[[15 34  9  8]
 [ 9 35  5  7]
 [35 31 10 15]] yields 8

[-10  16  30  -7] yields -7

[ -3   2 -20 -33] yields -33

[[ -6 -10  -5  -6]
 [-11 -37   1  -9]
 [-19  -6   4  -4]] yields -6

[[  9  17 -15  -6]
 [ 10 -29  10   5]
 [  8  -1  -5   0]] yields -6

[-32 -19  30  10] yields 10

[[  1  -7  -8  -1]
 [ -9  11  16 -30]] yields -1

[37 36 34 28] yields 28

[ -3 -38 -23  10] yields 10

[-10  -1 -22  28] yields 28
---
[ -8   8 -10 -29 -11 -10  -6]: -8
[ 24   9   1  -4 -28  -4 -18]: 24
[ 12  34  -6 -18   2 -28 -31]: 12
[23 17 29 20]: 23
[ 28  -8   2  21 -28  37  -1]: 28
[ 2  2 -4 -3 28]: 2
[ 29  15 -20   0   4]: 29
[ -6 -12  33  11  32]: -6
[ 29   0 -19  -9   3   8]: 29
---
Q: [[338, -714, -575, 634, 181, -627, 57], [-32, -24, -121, -7, 153, -254, -144]]
A: -254
Q: [[662, 582, 536, 390, 362], [372, 455, 836, 306, 61], [334, 739, 701, 95, 483]]
A: 306
Q: [[3, 2, 4, 0, 5], [4, 5, 3, 5, 7]]
A: 5
Q: [[1, 91, 12, 10, 97], [69, 25, 54, 55, 21]]
A: 55
Q: [[-50, -256, 514, 464, -209, 522, -327], [73, -752, 709, 958, 232, 534, -695], [300, 361, -278, -268, -68, 260, 313]]
A: 534
Q: [[3, 1, 8, 1], [2, 7, 7, 1]]
A: 7
---
[ 12 -10   5   8 -37 -15  21] out -15

[[-11  27 -37  -3]
 [ 36 -21   0  36]
 [ -5   9 -16  -1]] out -21

[[ 17  13  -7  20]
 [-11 -15  31  -8]] out -11

[-34  -3  17 -35] out -34

[[ -9 -14 -28  14]
 [  4  -5  -8 -19]] out -19

[ -8  37 -30 -34] out -30

[[ -9  -7 -20   8   4  33 -21]
 [ 13  22   5  -5 -28 -15  14]] out -21

[-24  11   9  37 -20  -4  33] out -20
---
Input: [43 41 94 59 82 13]
Output: 43, 13

Input: [1820 2564 9610 1898 3799 4324]
Output: 1820, 4324

Input:
[[ 647    2  242   -2 -130  146  122]
 [-130    7  205  -93  214  -20  -44]
 [ 443  648  136   55 -625  642  831]]
Output: 647, 831

Input:
[[100 142 190  89  88 133  78]
 [ 21   4  65  63 141  80 198]
 [162 159  86 152  60  45 103]]
Output: 100, 103

Input:
[[106 189  90 151  44 235]
 [130 136 139 111 126 201]]
Output: 106, 201

Input:
[[  9  20  10 -27 -30]
 [-21  15  41  14  -4]
 [-21  15  48  22  19]]
Output: 9, 19
---
-32,22,17,-3 ⇒ 17
31,8,-27,-5 ⇒ -27
36,26,4,21 ⇒ 4
15,-17,9,36 ⇒ 9
-32,-22,23,13 ⇒ 23
0,29,3,-1 ⇒ 3
0,-18,30,7 ⇒ 30
---
[[3, 3, 4, 3, 1, 6, 1], [4, 1, 2, 5, 3, 5, 2], [1, 2, 3, 8, 3, 4, 7]] --> 8
[[63, 36, 32, 53, 99, 26], [71, 55, 66, 88, 6, 43]] --> 66
[-21, -44, 15, 30] --> -21
[27, -34, 15, -12, -19, 18, 43] --> -12
[23, -6, 37, -47, -1, -43] --> 37
[[961, 828, 325, 35], [797, 839, 797, 91], [534, 401, 957, 179]] --> 534
[40, 2, 9, 53, 76] --> 2
[[10, 3, 2, -18, -9, -29, 1], [5, -15, -20, -37, 3, -18, 2], [41, -33, -20, -29, -24, -36, -35]] --> -29
---
-32	-30	-22	-20	44 -> -20
49	47	4	45	-32	-35	33 -> -35
8365	5785	6921	2105	9013	4934 -> 9013
4	1	2	5	3	3	9 -> 3
-644	938	504	78	42 -> 78
2	7	6	2	6	6	1 -> 6
754	217	355	90 -> 355
199	137	83	46	161	251	6 -> 251
137	65	98	3	29	227 -> 29
---
[[-2, -1, 5, 17, -13, -3],
 [28, -15, 2, -5, -17, -20],
 [20, 16, 17, -9, 1, -20]] gives -9

[[17, 1, 3, -11],
 [11, -5, -2, -15],
 [13, 8, 27, -9]] gives 8

[[0, 1, 3, -1, 0, 0],
 [1, 0, -17, -38, -4, 10],
 [1, -2, -25, 2, -2, 0]] gives 2

[[16, -17, -9, -25, 28, -17],
 [-31, 14, 14, -3, -5, -25],
 [34, -11, -11, 17, -12, 3]] gives 17

[[9, 5, -35, -6, -14, -17],
 [19, 3, -38, -11, -4, -15],
 [11, 3, -23, -8, -13, -16]] gives -8

[[37, 0, 37, 10],
 [2, 0, 3, 7],
 [16, 11, 5, -26]] gives 11

[[10, 6, -3, -9, -2, 21, -12],
 [10, 6, -4, -13, 0, 29, -14],
 [8, 11, -9, -18, -3, 36, -14]] gives -3
---
[[ 12  14 -14  18   0]
 [-13 -14   8 -30   1]] >> 8

[[-12 -11   6  28  -4]
 [-20 -10  -2  19  -2]
 [-17  11  -7  -7  22]] >> -2

[[-17 -27  24  35  13]
 [ 21  17  -3 -32   3]] >> -3

[[ 19   6  27  29  -5]
 [ -6   1  17   5 -15]] >> 17

[[ 29 -14  20  36 -35]
 [-34  25  12 -21  27]
 [ 26 -14 -28   1  -2]] >> 12

[[-18 -29  -9   1   2]
 [ -1   7  25  20 -11]] >> 25
---
[[ 19  21 -37 -14 -23 -36]
 [-33  27  30  13  18  25]
 [-33  24  27  27  17  21]] → 27

[[  5  -3  28   4 -14 -17  -1]
 [  3  -1  28   4  -3   8   5]
 [  4  -4  28  -4   4   1   4]] → -1

[[ 12 -17  12  20]
 [-10  10   3 -10]
 [-24  25  -1 -30]] → 10

[[  4   2   0   0  -1 -30]
 [  4  -1  -2  35  33 -29]
 [ -1   4   3   4  20 -37]] → -1

[[  0  -4 -34  -9 -14  23]
 [ 18 -31  -2  23  14 -30]
 [ -2 -33  15 -34  27  12]] → -31

[[ 11 -14 -25  17 -32  -3]
 [-17  13 -16   0  -8  36]
 [  2 -24   4  17 -13   9]] → 13
